Below are the code and all the weights of a small trained network. Each question names an input and a class and asks about switching units off, where a switched-off unit gives its printed mean instead of its output.

import numpy as np


def w(rows, s, z=0):
    codes = np.array(rows[::2]) - 128.0
    scale = np.full(codes.shape[1], s)
    scale[-1] = z or s
    return codes * scale


def f(y):
    return np.maximum(y, 0)


def log_softmax(a):
    a = a - a.max(-1, keepdims=True)
    return a - np.log(np.exp(a).sum(-1, keepdims=True))


def net(x, mask):
    res = np.array(x, float).reshape(1, 5) / 4 @ E
    y = f(res @ A[0][:, :-1].T + A[0][:, -1])
    res = res + np.where(mask, y, B[0][:, -1]) @ B[0][:, :-1]
    return log_softmax(res[-1] @ U[:, :-1].T + U[:, -1])


A, B = {}, {}
E = w([
[127,124,132],'x0',
[24,40,63],'x1',
[234,63,92],'x2',
[169,58,255],'x3',
[129,126,129],'x4',
],0.0095)
A[0] = w([
[36,240,186,191],'n0',
[192,62,86,67],'n1',
[133,161,31,109],'n2',
[133,72,187,20],'n3',
[27,151,219,36],'n4',
[93,73,131,2],'n5',
[38,11,69,227],'n6',
[111,59,242,59],'n7',
],0.012,0.006)
B[0] = w([
[149,30,174,245],'n0',
[86,1,116,172],'n1',
[53,137,176,183],'n2',
[33,99,163,159],'n3',
[187,66,30,193],'n4',
[199,231,162,143],'n5',
[169,107,239,254],'n6',
[11,138,178,199],'n7',
],0.0096,0.013)
U = w([
[63,161,119,248],'0',
[167,129,133,233],'1',
[167,124,130,213],'2',
[170,42,60,68],'3',
[247,182,218,16],'4',
[77,205,103,55],'5',
[52,191,49,2],'6',
],0.011,0.0088)

Each question gives the input, the list of numbers given to net, and the class t.
The units are the neurons (one row each of A and B). Each row of codes is followed by its name. A weight is (code - 128) times the scale printed after its matrix; where a second scale follows, it is the last column's (A, B and U).
mask holds one flag per neuron, in row order. A switched-off neuron (its flag False) gives its mean, the last column of its row in B, instead of its output. The means were averaged over made-up inputs and are rounded, as every weight is.
A unit's drop is (log p(t) with every unit on - log p(t) with that unit switched off) / (log p(t) with every unit on - log p(t) with every unit switched off).
The circuit of an input: a set's keep is (log p(t) with only the set's units on - log p(t) with every unit switched off) / (log p(t) with every unit on - log p(t) with every unit switched off). Starting from all 8 units, units are removed one at a time, each time the one whose removal leaves the highest keep (on an exact tie, the one counted first), for as long as the keep stays at least 0.8.
circuit, biggest first: the units of the circuit, biggest drop first
top k neurons: the k neurons with the biggest drops, biggest first
drop when u is switched off: that unit's drop, to one decimal
input [1,-3,6,8,-3], class 0: circuit, biggest first => [n7 n3]
input [1,8,-8,-2,-2], class 3: top 3 neurons => [n4 n0 n7]
input [2,-4,7,5,-6], class 3: circuit, biggest first => [n1]
input [-3,8,-6,3,0], class 4: top 2 neurons => [n6 n5]
input [-2,6,-7,-6,-8], class 1: circuit, biggest first => [n6 n0]
input [-8,4,-7,-1,-4], class 2: top 2 neurons => [n6 n1]
input [-7,5,-7,-5,6], class 2: circuit, biggest first => [n6 n0]
input [-5,2,0,5,1], class 0: circuit, biggest first => [n7 n0]
input [8,-7,3,6,-7], class 2: top 2 neurons => [n6 n2]
input [-8,-8,-7,5,-8], class 1: circuit, biggest first => [n6 n4]
input [1,0,-5,-3,-3], class 3: circuit, biggest first => [n0 n7]
input [-2,-1,-7,-3,5], class 3: circuit, biggest first => [n0 n4]
input [0,-7,8,1,-8], class 1: top 4 neurons => [n4 n6 n0 n1]
input [-8,8,4,-6,-2], class 2: circuit, biggest first => [n6]
input [-8,8,6,-1,8], class 1: top 2 neurons => [n6 n1]
input [-4,-5,-8,7,4], class 3: top 3 neurons => [n4 n0 n6]
input [1,5,2,2,-2], class 4: circuit, biggest first => [n6 n4]
input [1,-1,7,-7,-5], class 0: top 4 neurons => [n2 n0 n4 n6]
input [6,8,-7,7,0], class 4: top 3 neurons => [n6 n5 n1]
input [7,8,4,0,-7], class 4: circuit, biggest first => [n6]
input [-6,5,-6,0,5], class 2: top 2 neurons => [n6 n1]
input [-2,-2,-8,6,-2], class 3: top 2 neurons => [n4 n0]
input [1,7,5,7,2], class 0: top 3 neurons => [n7 n3 n0]
input [-4,-6,6,1,-1], class 3: top 2 neurons => [n6 n1]
input [-1,5,0,0,1], class 4: drop when n1 is switched off => 0.1
input [-8,8,8,-4,4], class 2: drop when n5 is switched off => 0.1
input [7,-3,-1,8,3], class 0: circuit, biggest first => [n7]
